Below are the code and all the weights of a small trained network. Each question names an input and a target symbol and asks about switching units off, where a switched-off unit gives its printed mean instead of its output.

import numpy as np


def w(rows, s, z=0):
    codes = np.array(rows[::2]) - 128.0
    scale = np.full(codes.shape[1], s)
    scale[-1] = z or s
    return codes * scale


def norm(h):
    return h / np.sqrt((h * h).mean(-1, keepdims=True) + 1e-5)


def f(y):
    return np.maximum(y, 0)


def softmax(a):
    e = np.exp(a - a.max(-1, keepdims=True))
    return e / e.sum(-1, keepdims=True)


def log_softmax(a):
    a = a - a.max(-1, keepdims=True)
    return a - np.log(np.exp(a).sum(-1, keepdims=True))


def net(x, mask):
    ids = ['βζλμπω'.index(c) for c in x.split()]
    T = len(ids)
    res = E[ids] + P[:T]
    r = norm(res)
    for j in range(3):
        rows = slice(3 * j, 3 * j + 3)
        q, k, v = (r @ M[0][rows].T for M in (Q, K, V))
        z = softmax(np.where(np.tri(T) > 0, q @ k.T / 3**0.5, -1e9)) @ v
        o = O[0][rows]
        res = res + np.where(mask[j], z, o[:, -1]) @ o[:, :-1]
    y = f(norm(res) @ A[0][:, :-1].T + A[0][:, -1])
    res = res + np.where(mask[3:15], y, B[0][:, -1]) @ B[0][:, :-1]
    return log_softmax(norm(res)[-1] @ U[:, :-1].T + U[:, -1])


Q, K, V, O, A, B = {}, {}, {}, {}, {}, {}
E = w([
[170,118,59,4,179],'β',
[130,120,30,105,161],'ζ',
[120,94,95,55,83],'λ',
[19,212,120,83,193],'μ',
[246,177,223,85,186],'π',
[207,227,40,57,96],'ω',
],0.015)
P = w([
[92,98,100,250,251],'0',
[138,89,105,143,153],'1',
[140,106,120,127,136],'2',
[154,117,131,111,136],'3',
[155,131,145,104,142],'4',
[150,143,162,124,142],'5',
[144,148,166,116,124],'6',
[173,162,182,153,224],'7',
],0.012)
Q[0] = w([
[127,203,110,133,155],'head 1',
[112,160,102,95,119],'head 1',
[118,130,146,123,88],'head 1',
[129,115,134,143,135],'head 2',
[129,120,141,125,111],'head 2',
[165,99,120,161,98],'head 2',
[103,64,129,251,81],'head 3',
[71,140,120,87,155],'head 3',
[120,186,106,132,155],'head 3',
],0.032)
K[0] = w([
[140,200,81,70,143],'head 1',
[158,153,160,79,116],'head 1',
[168,133,157,148,131],'head 1',
[117,113,130,115,154],'head 2',
[141,135,115,98,170],'head 2',
[126,127,88,96,150],'head 2',
[96,63,2,148,161],'head 3',
[173,124,172,200,96],'head 3',
[160,85,174,134,147],'head 3',
],0.025)
V[0] = w([
[77,115,120,129,147],'head 1',
[54,143,52,87,56],'head 1',
[105,103,160,98,117],'head 1',
[50,134,41,118,104],'head 2',
[160,38,210,103,156],'head 2',
[72,88,55,117,129],'head 2',
[170,249,8,156,137],'head 3',
[172,215,91,153,53],'head 3',
[240,63,99,191,98],'head 3',
],0.017)
O[0] = w([
[112,136,178,178,149,147],'head 1',
[101,142,78,168,216,205],'head 1',
[173,127,109,171,142,91],'head 1',
[97,66,113,79,69,154],'head 2',
[114,128,148,166,218,76],'head 2',
[91,54,158,69,94,158],'head 2',
[254,236,102,187,95,255],'head 3',
[174,153,79,209,107,99],'head 3',
[207,25,114,148,135,25],'head 3',
],0.013,0.0092)
A[0] = w([
[55,115,120,250,152,91],'neuron 1',
[104,180,105,112,205,147],'neuron 2',
[188,79,156,115,136,57],'neuron 3',
[86,52,131,118,162,100],'neuron 4',
[42,172,145,118,109,8],'neuron 5',
[159,91,247,68,105,6],'neuron 6',
[134,76,195,87,26,155],'neuron 7',
[112,168,175,200,133,5],'neuron 8',
[40,176,115,174,112,80],'neuron 9',
[185,191,60,173,132,153],'neuron 10',
[206,77,116,89,80,83],'neuron 11',
[152,129,159,121,159,127],'neuron 12',
],0.018,0.0029)
B[0] = w([
[63,147,209,177,219,160],'neuron 1',
[89,144,116,149,63,250],'neuron 2',
[163,150,181,102,40,161],'neuron 3',
[103,68,30,142,207,159],'neuron 4',
[49,182,134,80,81,223],'neuron 5',
[200,82,174,57,179,174],'neuron 6',
[140,170,74,245,79,182],'neuron 7',
[91,103,195,148,199,159],'neuron 8',
[155,131,113,45,127,211],'neuron 9',
[64,158,4,117,194,243],'neuron 10',
[64,160,199,122,95,191],'neuron 11',
[157,160,132,156,117,164],'neuron 12',
],0.023,0.011)
U = w([
[92,205,153,195,144,109],'β',
[76,149,130,245,22,148],'ζ',
[64,70,80,153,109,209],'λ',
[179,166,142,76,171,251],'μ',
[32,212,123,33,92,86],'π',
[196,254,6,131,118,18],'ω',
],0.0075,0.0023)

Each question gives the input, a string of symbols that net reads in full, and the target symbol t.
The units are the heads (3 rows each of Q, K, V and O) and the neurons (one row each of A and B). Each row of codes is followed by its name. A weight is (code - 128) times the scale printed after its matrix; where a second scale follows, it is the last column's (O, A, B and U).
mask holds one flag per unit, heads first, then neurons. A switched-off unit (its flag False) gives its mean, the last column of its rows in O or B, instead of its output. The means were averaged over made-up inputs and are rounded, as every weight is.
A unit's drop is (log p(t) with every unit on - log p(t) with that unit switched off) / (log p(t) with every unit on - log p(t) with every unit switched off).
The circuit of an input: a set's keep is (log p(t) with only the set's units on - log p(t) with every unit switched off) / (log p(t) with every unit on - log p(t) with every unit switched off). Starting from the 12 units with the biggest drops (on a tie, the unit counted first), units are removed one at a time, each time the one whose removal leaves the highest keep (on an exact tie, the one counted first), for as long as the keep stays at least 0.8.
units of the circuit, in order: the units of the circuit, biggest drop first
most important unit: the unit with the biggest drop
k most important neurons: the k neurons with the biggest drops, biggest first
which heads matter: for each layer, one digit per head in row order, 1 if its drop is at least 0.15 and else 0, layers parted by /
drop when u is switched off: that unit's drop, to one decimal
input ζ μ μ ω β λ, target ω: units of the circuit, in order => head 3
input μ π μ μ μ λ π λ, target β: units of the circuit, in order => head 2; neuron 1
input π μ ζ λ, target ζ: units of the circuit, in order => neuron 7; head 1
input ω ζ ζ λ, target λ: units of the circuit, in order => head 3; neuron 4
input β π ζ λ β β λ, target ζ: units of the circuit, in order => neuron 7; head 3
input π β μ ζ, target λ: units of the circuit, in order => head 3; neuron 4
input ζ β μ ζ β ζ, target ζ: 3 most important neurons => neuron 7; neuron 10; neuron 9
input λ λ π μ π, target β: which heads matter => 011
input ω λ π, target μ: which heads matter => 001
input ζ λ ζ ζ β, target ζ: 3 most important neurons => neuron 7; neuron 10; neuron 11
input ζ β ζ β, target ζ: 2 most important neurons => neuron 7; neuron 11
input μ ζ ζ β ζ ζ, target ζ: drop when head 2 is switched off => 1.0
input μ ω μ, target ω: drop when head 3 is switched off => 1.2
input ω λ μ π λ μ π β, target β: most important unit => head 2
input μ ζ μ π μ π ζ ζ, target β: drop when head 2 is switched off => 0.6
